Below are the code and all the weights of a small trained network. Each question names an input and a class and asks about switching units off, where a switched-off unit gives its printed mean instead of its output.

import numpy as np


def w(rows, s, z=0):
    codes = np.array(rows[::2]) - 128.0
    scale = np.full(codes.shape[1], s)
    scale[-1] = z or s
    return codes * scale


def f(y):
    return y / 2 * (1 + np.tanh(0.7978845608 * (y + 0.044715 * y**3)))


def log_softmax(a):
    a = a - a.max(-1, keepdims=True)
    return a - np.log(np.exp(a).sum(-1, keepdims=True))


def net(x, mask):
    res = np.array(x, float).reshape(1, 8) / 4 @ E
    y = f(res @ A[0][:, :-1].T + A[0][:, -1])
    res = res + np.where(mask, y, B[0][:, -1]) @ B[0][:, :-1]
    return log_softmax(res[-1] @ U[:, :-1].T + U[:, -1])


A, B = {}, {}
E = w([
[129,128,129],'x0',
[6,61,187],'x1',
[128,129,127],'x2',
[31,187,52],'x3',
[129,129,128],'x4',
[129,210,206],'x5',
[130,127,129],'x6',
[130,127,129],'x7',
],0.014)
A[0] = w([
[60,251,109,73],'neuron 1',
[157,74,84,197],'neuron 2',
[103,64,213,142],'neuron 3',
[171,136,145,113],'neuron 4',
[33,88,78,110],'neuron 5',
[160,149,65,69],'neuron 6',
[157,81,166,127],'neuron 7',
[84,197,75,25],'neuron 8',
[179,161,162,135],'neuron 9',
[142,138,132,110],'neuron 10',
[177,159,32,46],'neuron 11',
[192,206,178,147],'neuron 12',
[201,133,152,121],'neuron 13',
[171,167,62,192],'neuron 14',
[155,36,157,8],'neuron 15',
[170,122,73,136],'neuron 16',
[74,153,139,72],'neuron 17',
[147,160,131,114],'neuron 18',
[94,116,195,166],'neuron 19',
[82,87,206,24],'neuron 20',
[177,63,82,36],'neuron 21',
[173,47,63,88],'neuron 22',
],0.017,0.015)
B[0] = w([
[188,197,167,242],'neuron 1',
[95,192,108,220],'neuron 2',
[178,166,147,236],'neuron 3',
[124,82,116,167],'neuron 4',
[69,101,71,240],'neuron 5',
[96,175,146,175],'neuron 6',
[165,153,136,184],'neuron 7',
[176,76,172,183],'neuron 8',
[110,33,102,198],'neuron 9',
[108,121,145,132],'neuron 10',
[81,224,104,205],'neuron 11',
[98,74,124,245],'neuron 12',
[119,69,110,205],'neuron 13',
[184,108,153,252],'neuron 14',
[74,248,60,165],'neuron 15',
[171,151,167,195],'neuron 16',
[82,125,86,168],'neuron 17',
[103,93,145,154],'neuron 18',
[120,171,112,218],'neuron 19',
[198,107,188,184],'neuron 20',
[151,61,176,168],'neuron 21',
[177,147,194,199],'neuron 22',
],0.015,0.016)
U = w([
[195,75,201,198],'0',
[76,213,90,229],'1',
[15,1,29,2],'2',
],0.0098,0.001)

Each question gives the input, the list of numbers given to net, and the class t.
The units are the neurons (one row each of A and B). Each row of codes is followed by its name. A weight is (code - 128) times the scale printed after its matrix; where a second scale follows, it is the last column's (A, B and U).
mask holds one flag per neuron, in row order. A switched-off neuron (its flag False) gives its mean, the last column of its row in B, instead of its output. The means were averaged over made-up inputs and are rounded, as every weight is.
A unit's drop is (log p(t) with every unit on - log p(t) with that unit switched off) / (log p(t) with every unit on - log p(t) with every unit switched off).
The circuit of an input: a set's keep is (log p(t) with only the set's units on - log p(t) with every unit switched off) / (log p(t) with every unit on - log p(t) with every unit switched off). Starting from the 12 units with the biggest drops (on a tie, the unit counted first), units are removed one at a time, each time the one whose removal leaves the highest keep (on an exact tie, the one counted first), for as long as the keep stays at least 0.8.
units of the circuit, in order: the units of the circuit, biggest drop first
top k neurons: the k neurons with the biggest drops, biggest first
drop of u: that unit's drop, to one decimal
input [1,5,1,4,-4,-3,5,-5], class 2: units of the circuit, in order -> [neuron 5]
input [3,4,4,1,-1,-3,-7,-6], class 2: top 2 neurons -> [neuron 1; neuron 5]
input [-7,7,5,1,-8,0,-3,-4], class 2: top 3 neurons -> [neuron 5; neuron 1; neuron 11]
input [4,1,-4,-4,-2,-8,-5,3], class 1: top 2 neurons -> [neuron 15; neuron 2]
input [-7,-8,-3,0,-6,3,5,4], class 2: top 2 neurons -> [neuron 12; neuron 9]
input [-6,2,4,1,8,4,5,0], class 1: top 2 neurons -> [neuron 14; neuron 8]
input [-5,-6,-4,8,2,3,-6,-7], class 0: top 2 neurons -> [neuron 8; neuron 14]
input [-2,8,7,-2,-8,-1,-1,4], class 1: top 2 neurons -> [neuron 15; neuron 19]
input [-8,7,3,8,-8,0,1,3], class 2: top 3 neurons -> [neuron 5; neuron 17; neuron 11]
input [2,7,4,1,6,3,7,6], class 1: top 2 neurons -> [neuron 19; neuron 14]
input [-4,-4,3,8,7,5,-5,-4], class 0: drop of neuron 8 -> 0.7
input [-8,-4,0,2,-3,6,-2,2], class 0: drop of neuron 1 -> 0.3
input [-6,3,7,0,-5,-7,2,4], class 1: drop of neuron 2 -> 0.9
input [-8,-1,-8,-5,-7,4,-7,-7], class 2: drop of neuron 17 -> 0.0
input [5,7,4,-7,3,-4,0,7], class 1: top neuron -> [neuron 15]
